Here is a tiny trained network, its code and every weight. The questions are about switching its units off for an input and a class, where a switched-off unit gives its printed mean instead of its output.

import numpy as np


def w(rows, s, z=0):
    codes = np.array(rows[::2]) - 128.0
    scale = np.full(codes.shape[1], s)
    scale[-1] = z or s
    return codes * scale


def f(y):
    return y / 2 * (1 + np.tanh(0.7978845608 * (y + 0.044715 * y**3)))


def log_softmax(a):
    a = a - a.max(-1, keepdims=True)
    return a - np.log(np.exp(a).sum(-1, keepdims=True))


def net(x, mask):
    res = np.array(x, float).reshape(1, 4) / 4 @ E
    y = f(res @ A[0][:, :-1].T + A[0][:, -1])
    res = res + np.where(mask, y, B[0][:, -1]) @ B[0][:, :-1]
    return log_softmax(res[-1] @ U[:, :-1].T + U[:, -1])


A, B = {}, {}
E = w([
[63,17,132,165,100,125,230],'x0',
[193,174,49,197,213,188,200],'x1',
[181,200,190,158,1,179,166],'x2',
[124,126,117,145,119,132,111],'x3',
],0.009)
A[0] = w([
[140,132,101,151,130,125,189,102],'N0',
[126,107,117,150,143,108,140,95],'N1',
[133,163,94,131,138,113,132,132],'N2',
[135,124,111,142,171,122,118,165],'N3',
[110,76,123,123,139,148,152,107],'N4',
[120,80,124,138,94,135,170,131],'N5',
[129,123,154,126,141,130,112,147],'N6',
[128,132,133,151,118,148,166,88],'N7',
[114,79,128,126,91,118,120,127],'N8',
[92,29,121,167,92,128,220,171],'N9',
[171,204,172,151,2,151,193,173],'N10',
[151,151,123,146,104,134,164,72],'N11',
[142,148,131,143,153,143,121,97],'N12',
[129,107,148,123,165,136,126,200],'N13',
[110,76,127,125,154,112,148,146],'N14',
[125,128,123,105,139,111,89,254],'N15',
[171,174,61,200,196,159,200,163],'N16',
[160,157,99,148,160,126,143,147],'N17',
],0.02,0.0093)
B[0] = w([
[199,93,145,115,137,74,131,159],'N0',
[138,144,73,156,142,125,109,140],'N1',
[117,149,155,127,152,134,153,156],'N2',
[106,116,115,79,182,113,146,171],'N3',
[161,136,99,166,92,177,164,159],'N4',
[113,132,130,145,169,60,111,170],'N5',
[129,121,119,113,114,117,131,137],'N6',
[176,123,145,119,127,76,122,145],'N7',
[81,187,112,148,157,135,156,161],'N8',
[113,105,131,234,137,54,157,232],'N9',
[183,255,121,106,84,108,138,242],'N10',
[166,157,139,170,128,107,73,148],'N11',
[131,160,159,145,137,139,153,148],'N12',
[78,101,140,126,144,154,114,161],'N13',
[100,133,99,175,108,190,124,172],'N14',
[93,48,177,85,49,122,95,187],'N15',
[213,94,133,134,227,176,94,254],'N16',
[98,165,134,125,166,156,148,182],'N17',
],0.036,0.024)
U = w([
[81,61,177,69,76,153,111,255],'0',
[63,74,118,203,94,109,187,141],'1',
[139,201,114,26,11,127,131,149],'2',
[109,225,145,164,103,51,225,83],'3',
[130,84,166,69,209,197,123,140],'4',
[157,36,111,214,195,149,151,35],'5',
[213,221,173,88,158,188,128,158],'6',
[254,150,191,192,134,65,120,23],'7',
],0.0081,0.0036)

Each question gives the input, the list of numbers given to net, and the class t.
The units are the neurons (one row each of A and B). Each row of codes is followed by its name. A weight is (code - 128) times the scale printed after its matrix; where a second scale follows, it is the last column's (A, B and U).
mask holds one flag per neuron, in row order. A switched-off neuron (its flag False) gives its mean, the last column of its row in B, instead of its output. The means were averaged over made-up inputs and are rounded, as every weight is.
A unit's drop is (log p(t) with every unit on - log p(t) with that unit switched off) / (log p(t) with every unit on - log p(t) with every unit switched off).
The circuit of an input: a set's keep is (log p(t) with only the set's units on - log p(t) with every unit switched off) / (log p(t) with every unit on - log p(t) with every unit switched off). Starting from the 12 units with the biggest drops (on a tie, the unit counted first), units are removed one at a time, each time the one whose removal leaves the highest keep (on an exact tie, the one counted first), for as long as the keep stays at least 0.8.
units of the circuit, in order: the units of the circuit, biggest drop first
k most important neurons: the k neurons with the biggest drops, biggest first
drop when u is switched off: that unit's drop, to one decimal
input [0,-7,7,7], class 2: units of the circuit, in order => (N9 N16)
input [2,6,0,-7], class 5: 2 most important neurons => (N10 N16)
input [-1,-5,5,-7], class 2: most important neuron => (N16)
input [0,-8,-1,-4], class 0: units of the circuit, in order => (N10 N9 N16)
input [2,-5,-3,-5], class 1: units of the circuit, in order => (N16 N10)
input [0,8,2,-2], class 6: 2 most important neurons => (N9 N17)
input [-2,-1,0,-6], class 0: 2 most important neurons => (N10 N16)
input [0,-8,-4,4], class 0: 2 most important neurons => (N10 N9)
input [-4,1,7,5], class 6: 2 most important neurons => (N9 N15)
input [-2,1,4,6], class 6: drop when N9 is switched off => 0.6
input [-5,1,-3,-8], class 4: drop when N10 is switched off => 0.2
input [-6,3,-2,-2], class 4: drop when N10 is switched off => 0.3
input [-6,1,-1,2], class 4: 2 most important neurons => (N10 N9)
